Below are the code and all the weights of a small trained network. Each question names an input and a class and asks about switching units off, where a switched-off unit gives its printed mean instead of its output.

import numpy as np


def w(rows, s, z=0):
    codes = np.array(rows[::2]) - 128.0
    scale = np.full(codes.shape[1], s)
    scale[-1] = z or s
    return codes * scale


def f(y):
    return np.maximum(y, 0)


def log_softmax(a):
    a = a - a.max(-1, keepdims=True)
    return a - np.log(np.exp(a).sum(-1, keepdims=True))


def net(x, mask):
    res = np.array(x, float).reshape(1, 5) / 4 @ E
    y = f(res @ A[0][:, :-1].T + A[0][:, -1])
    res = res + np.where(mask, y, B[0][:, -1]) @ B[0][:, :-1]
    return log_softmax(res[-1] @ U[:, :-1].T + U[:, -1])


A, B = {}, {}
E = w([
[162,126,52,144,171,170,89],'x0',
[147,126,146,140,140,144,117],'x1',
[120,126,127,129,115,127,119],'x2',
[166,144,105,159,7,203,180],'x3',
[203,141,162,64,84,104,91],'x4',
],0.012)
A[0] = w([
[90,85,157,199,110,121,189,127],'neuron 0',
[70,115,121,197,127,173,96,32],'neuron 1',
[144,91,138,161,47,158,166,173],'neuron 2',
[174,135,75,192,97,255,190,97],'neuron 3',
[179,163,57,99,130,105,100,121],'neuron 4',
[114,101,95,111,212,125,80,76],'neuron 5',
[102,181,185,120,119,163,141,101],'neuron 6',
[99,140,141,140,209,123,77,96],'neuron 7',
[172,169,64,141,96,113,160,72],'neuron 8',
[165,104,24,149,132,126,83,92],'neuron 9',
[83,115,117,172,156,166,149,43],'neuron 10',
[129,75,75,224,188,158,135,54],'neuron 11',
[143,185,153,120,184,131,95,1],'neuron 12',
[253,167,95,83,115,110,127,100],'neuron 13',
[164,215,1,158,177,208,37,165],'neuron 14',
[116,193,191,142,151,149,124,201],'neuron 15',
[89,92,86,183,178,198,206,68],'neuron 16',
],0.011,0.0043)
B[0] = w([
[74,232,183,50,77,139,113,181],'neuron 0',
[160,126,198,77,129,167,75,164],'neuron 1',
[153,114,52,181,158,44,212,215],'neuron 2',
[204,35,47,129,172,49,135,253],'neuron 3',
[55,131,183,65,96,188,98,169],'neuron 4',
[190,114,65,156,191,55,118,194],'neuron 5',
[165,85,145,180,179,125,228,149],'neuron 6',
[235,73,106,179,164,149,144,193],'neuron 7',
[186,97,105,90,166,62,73,170],'neuron 8',
[24,153,171,156,145,130,202,180],'neuron 9',
[148,161,107,58,106,162,27,167],'neuron 10',
[116,167,237,32,63,102,72,192],'neuron 11',
[180,205,149,51,166,103,139,152],'neuron 12',
[105,176,253,5,59,176,33,199],'neuron 13',
[61,185,144,193,195,185,251,237],'neuron 14',
[94,112,138,130,122,168,201,158],'neuron 15',
[119,153,161,34,43,160,33,205],'neuron 16',
],0.0076,0.014)
U = w([
[62,159,138,165,132,100,208,255],'0',
[199,68,2,134,182,47,80,48],'1',
[127,146,144,105,71,138,47,2],'2',
],0.0085,0.0057)

Each question gives the input, the list of numbers given to net, and the class t.
The units are the neurons (one row each of A and B). Each row of codes is followed by its name. A weight is (code - 128) times the scale printed after its matrix; where a second scale follows, it is the last column's (A, B and U).
mask holds one flag per neuron, in row order. A switched-off neuron (its flag False) gives its mean, the last column of its row in B, instead of its output. The means were averaged over made-up inputs and are rounded, as every weight is.
A unit's drop is (log p(t) with every unit on - log p(t) with that unit switched off) / (log p(t) with every unit on - log p(t) with every unit switched off).
The circuit of an input: a set's keep is (log p(t) with only the set's units on - log p(t) with every unit switched off) / (log p(t) with every unit on - log p(t) with every unit switched off). Starting from the 12 units with the biggest drops (on a tie, the unit counted first), units are removed one at a time, each time the one whose removal leaves the highest keep (on an exact tie, the one counted first), for as long as the keep stays at least 0.8.
circuit, biggest first: the units of the circuit, biggest drop first
unit that matters most: the unit with the biggest drop
k most important neurons: the k neurons with the biggest drops, biggest first
drop of u: that unit's drop, to one decimal
input [-2,-4,0,0,-4], class 2: circuit, biggest first -> [neuron 14; neuron 2]
input [-7,-4,-7,-8,-5], class 1: unit that matters most -> neuron 14
input [-5,4,0,7,-7], class 1: 2 most important neurons -> [neuron 3; neuron 2]
input [-1,-4,-8,-3,5], class 2: circuit, biggest first -> [neuron 3; neuron 14]
input [1,8,8,1,-4], class 2: circuit, biggest first -> [neuron 16; neuron 11]
input [-3,-2,4,5,-4], class 1: circuit, biggest first -> [neuron 3; neuron 14]
input [8,1,6,-8,5], class 0: 2 most important neurons -> [neuron 14; neuron 3]
input [4,7,-7,2,-6], class 2: 2 most important neurons -> [neuron 16; neuron 11]
input [8,-2,-4,-6,-8], class 0: 2 most important neurons -> [neuron 14; neuron 9]
input [6,-7,7,-7,8], class 2: 4 most important neurons -> [neuron 13; neuron 3; neuron 4; neuron 2]
input [7,-8,7,8,-5], class 1: 3 most important neurons -> [neuron 3; neuron 8; neuron 2]
input [7,7,2,6,3], class 0: 3 most important neurons -> [neuron 14; neuron 9; neuron 13]
input [7,4,-6,-4,-8], class 2: 3 most important neurons -> [neuron 16; neuron 11; neuron 10]
input [5,2,1,0,3], class 0: circuit, biggest first -> [neuron 14]
input [6,7,0,-4,7], class 2: 2 most important neurons -> [neuron 13; neuron 2]
input [5,8,-4,-4,8], class 2: 2 most important neurons -> [neuron 13; neuron 2]
input [-3,-5,7,6,-4], class 1: 2 most important neurons -> [neuron 3; neuron 14]
input [1,6,-6,7,-7], class 1: 2 most important neurons -> [neuron 3; neuron 2]
input [-2,-2,-5,7,7], class 1: 2 most important neurons -> [neuron 2; neuron 3]
input [5,-6,-1,-3,1], class 0: drop of neuron 15 -> 0.0
input [8,5,-4,2,7], class 0: drop of neuron 10 -> 0.1
input [7,1,8,-3,7], class 0: drop of neuron 16 -> 0.2
